Rows and roughly how far along a hidden order each lies, from 0 to 9
[ 16   6  -3  14  -2 -15   2  -1   2   4  -1   4   9   4   6   1 -10  34
   8   6   1 -11  -9   2  -4  -6   1   5   4 -20  10  -5  -3  -6   1   2
  -6   2]  9
[ -1   3  -6   8   5  -5   3  10  -7   5   4   9   4  -8   2   9  -2  -1
  -7   9 -10  -6   8  -1 -11   4  -1 -23 -10  15  10  -1  -1   1  -3 -17
  -1   1]  8
[ 13   8  -6  14   1 -11   1   0 -10  -1  15  13   4   2   8  11  -9  33
   1   5  -3  -6   0   0  -3  -4   2  -4   2 -18  15 -20  -6  -3  -3  -6
  -4   3]  0
[ 0 -4  7  1 -1 -6  3  3 -2  1  3  2  1 -6  0 -2 -1  1  4 -8  0 -6 -4  3
 -3  1 -9 -5 -1  1 16  8  3 -4  1  3  2 -9]  2
[ -1   1 -10  20   8   0  12   7  -1  -8  12  10  16  -6   5   7 -17  -8
  12   5  -6   1  -9   5  -6  -8  -1   2 -12  33   9 -20  -8   6   9  -7
   0  -4]  7
[ -1  -1   4  -5  -2  -7   2   7 -10   3  -2   0   1  -3  10  -9  -1   3
  -6  -2   1  -8  -4   3  -9   5  -1 -13  -2  -4  16   4   0  -3   5  -3
   3  -5]  3
[ -2  -3  -4   2   3  -4   2   3   5   4   6   4   4  -6   1   5   1   2
  -6   0   5   0   1  -3  -7   5  -6 -13  -1  12  21   3   4   5  -1  -2
  -6 -11]  2
[ -1  -1   2   0   0  -3   4   5 -10   2  -1   5   1   1  14   1   0   2
  -7   6 -11  -9   0  -3  -6   1  -3 -14  -4   9  -4   0   2   1  -3 -10
  -6   5]  9
[ -1   4  -5  23   5   3   9  11  -6  -7  20   6  13  -3  16   3 -10 -21
  15   7  -8  -5  -8   2  -5  -9 -11   7  -4  31   2 -13  -9   5  11   1
 -10  -3]  9
[  0   0  -6   2   2  -8   4   6  -2   0   7  10   5  -4   0   4  -1  -9
  -3   0  -4  -4   2   0  -7   0  -7 -17  -5  10  12   2   4  -1  -3  -8
  -4  -1]  4
[  1   1   4   3  -1  -7   7   5 -13  -4   1   8   6  -1  10   2  -5  -2
   3   0 -11 -10  -2   1  -6  -2  -6 -17  -8   8   1   0   3  -4   0  -5
  -1   6]  8
[-10  -4  -8  14  12  -3   3   7   6  -4  13   5  12  -6   6   4  -7 -13
  11  10  -4  -2 -10   6  -3  -7   1  11  -5  25   0 -18 -13   9  11  -3
   4  -2]  2
[  0   1 -16  24  13   1   8  13  10   4  20   7  21 -16  -4  12  -5  -9
   7   8  -8   6   7   2  -7  -4  -7   2 -10  37  22  -6  -7   5   4 -16
  -2 -14]  9
[ 12   3 -10  18   9 -17  -3   3   4   7  11   6   7  -9  -1  19  -5  38
   0  10  -5  -6  12   1  -4  -1   4   7   1 -17  25 -12  -6  -4  -3  -7
  -3  -3]  1
